Small tables with named rows and columns. After each table, cells are looked up by row and column.

Table sif
,tob,muv,zuduka,mav,lanulu,laponi
temus,37.279,38.316,39.230,59.155,63.512,37.155
vom,69.192,68.949,66.393,40.010,35.076,68.769
degeg,52.142,51.493,51.947,45.148,50.494,52.084
siko,15.903,17.881,20.468,73.180,82.411,16.565
nufi,39.502,39.891,41.875,56.082,63.476,39.394
vobag,74.433,70.391,71.818,35.416,31.803,73.949

What is the laponi of vobag in sif? 73.949
What is the zuduka of nufi in sif? 41.875
What is the tob of siko in sif? 15.903
What is the mav of siko in sif? 73.180
What is the zuduka of vobag in sif? 71.818
What is the laponi of siko in sif? 16.565
What is the zuduka of degeg in sif? 51.947
What is the lanulu of nufi in sif? 63.476
What is the zuduka of siko in sif? 20.468
What is the tob of temus in sif? 37.279
What is the zuduka of temus in sif? 39.230
What is the zuduka of vom in sif? 66.393
What is the mav of degeg in sif? 45.148
What is the muv of temus in sif? 38.316
What is the tob of degeg in sif? 52.142
What is the tob of vom in sif? 69.192
Row with the largest zuduka: vobag

fadi.tsv
	zat	sofufav	fef	suziv	vev
mim	33	199	154	141	95
tatem	33	199	154	140	95
kikad	82	217	166	121	140
fizur	59	154	130	137	99
gif	59	154	130	137	99
kubus	34	199	153	141	95
lunakig	59	155	130	136	99
bupe	83	218	166	121	139

suziv of kubus is 141
suziv of gif is 137
zat of lunakig is 59
suziv of tatem is 140
suziv of fizur is 137
zat of kubus is 34
sofufav of lunakig is 155

kodopov
         nututi  keve  kogeko  raso  mokisur  rudifen  tivubu  mizena
ginodol    -0.5  -0.4     0.3   0.2      0.4     -0.5    -0.5    -0.5
gugovuf     0.2   0.2    -0.3  -0.1     -0.3      0.2     0.2     0.3
dok        -0.3  -0.2     0.3   0.0      0.3     -0.3    -0.3    -0.3
labofad     0.1   0.0     0.2   0.1      0.1      0.1     0.1     0.1
kanub       0.8   0.8    -0.8  -0.1     -0.7      0.8     0.8     0.8
semap       0.4   0.4    -0.2  -0.1     -0.1      0.4     0.4     0.5
zum        -0.4  -0.3     0.7   0.0      0.4     -0.4    -0.4    -0.4
lut        -0.6  -0.6     0.7   0.1      0.6     -0.6    -0.6    -0.6

What is the kogeko of semap in kodopov?
-0.2
What is the kogeko of dok in kodopov?
0.3
What is the kogeko of ginodol in kodopov?
0.3
What is the raso of gugovuf in kodopov?
-0.1
What is the rudifen of zum in kodopov?
-0.4
What is the nututi of semap in kodopov?
0.4
What is the mokisur of semap in kodopov?
-0.1
What is the nututi of labofad in kodopov?
0.1
What is the rudifen of labofad in kodopov?
0.1
What is the rudifen of gugovuf in kodopov?
0.2
What is the mokisur of gugovuf in kodopov?
-0.3

gutik:
	beb	vol	vidug	vivob	vunilo	zab	topun	pob
gik	51756	73421	47045	53352	46013	41581	40523	98330
pap	54774	64364	67230	60609	67957	44785	48426	60107
bik	52114	61272	56611	42142	52904	50099	74965	69567
mosat	54119	58953	55499	52884	52619	51546	53520	67110
pas	59104	56098	56650	49720	61257	58829	68689	52028
tal	55953	65284	63889	63949	69910	47479	44108	62527
dogomom	59473	49428	48381	53164	35465	58535	43960	77839
nesep	52779	76028	56463	70488	58875	35524	14052	94949
karupo	54317	66429	54340	50566	57604	53767	63126	60731
nimupi	57166	52241	49571	35636	37860	58004	74499	74962
topaba	51966	45712	49946	37712	37213	52816	72063	67545
votaro	58172	76877	56978	71905	63023	42892	25064	85666

What is the vivob of nesep in gutik? 70488
What is the beb of karupo in gutik? 54317
What is the beb of nimupi in gutik? 57166
What is the topun of pap in gutik? 48426
What is the zab of gik in gutik? 41581
What is the vunilo of nesep in gutik? 58875
What is the vunilo of topaba in gutik? 37213
What is the vidug of tal in gutik? 63889
What is the vidug of gik in gutik? 47045
What is the vidug of mosat in gutik? 55499
What is the beb of nesep in gutik? 52779
What is the vunilo of gik in gutik? 46013

pivosa:
|  | gezo | bag | mezate |
|---|---|---|---|
| vafugu | 72800 | 27019 | 30962 |
| vinu | 92668 | -42032 | -744 |
| bebora | 89499 | -60111 | -29176 |
| niro | 90599 | -59838 | -29083 |
| fut | 93337 | 23946 | 2363 |
| kitime | 54313 | 44361 | 2798 |

What is the bag of bebora in pivosa? -60111
What is the mezate of niro in pivosa? -29083
What is the gezo of vafugu in pivosa? 72800
What is the mezate of kitime in pivosa? 2798
What is the gezo of niro in pivosa? 90599
What is the bag of fut in pivosa? 23946
What is the gezo of kitime in pivosa? 54313
What is the gezo of vinu in pivosa? 92668
What is the bag of kitime in pivosa? 44361
What is the mezate of vinu in pivosa? -744
What is the bag of vinu in pivosa? -42032
What is the mezate of bebora in pivosa? -29176
What is the bag of niro in pivosa? -59838
What is the gezo of bebora in pivosa? 89499
What is the gezo of fut in pivosa? 93337
What is the bag of vafugu in pivosa? 27019
What is the mezate of fut in pivosa? 2363

vigofu =
,numolig,mazadel,tadoko,bidise,zep,lelu,saz,neb,sib,kome
mun,45,120,103,75,133,87,49,119,90,99
tof,38,107,107,75,133,132,49,120,90,99
zedid,75,157,92,72,134,149,124,123,98,89
kazope,45,107,103,75,133,134,49,120,90,99
lozup,75,170,88,72,133,75,124,124,101,89
mugemi,45,120,103,74,133,99,49,119,92,99
bozugop,60,145,96,72,133,160,105,123,96,94
mileko,89,195,80,70,134,78,161,125,105,83
rad,45,120,103,74,133,111,68,120,92,96
varem,89,182,84,70,133,89,161,125,103,83

What is the saz of rad in vigofu? 68
What is the mazadel of mileko in vigofu? 195
What is the lelu of varem in vigofu? 89
What is the lelu of rad in vigofu? 111
What is the bidise of tof in vigofu? 75
What is the numolig of mugemi in vigofu? 45
What is the saz of bozugop in vigofu? 105
What is the kome of lozup in vigofu? 89
What is the mazadel of zedid in vigofu? 157
What is the kome of tof in vigofu? 99
What is the bidise of lozup in vigofu? 72
What is the bidise of kazope in vigofu? 75
What is the kome of mugemi in vigofu? 99
What is the kome of varem in vigofu? 83
What is the tadoko of varem in vigofu? 84
What is the sib of varem in vigofu? 103
What is the zep of bozugop in vigofu? 133
What is the bidise of mileko in vigofu? 70

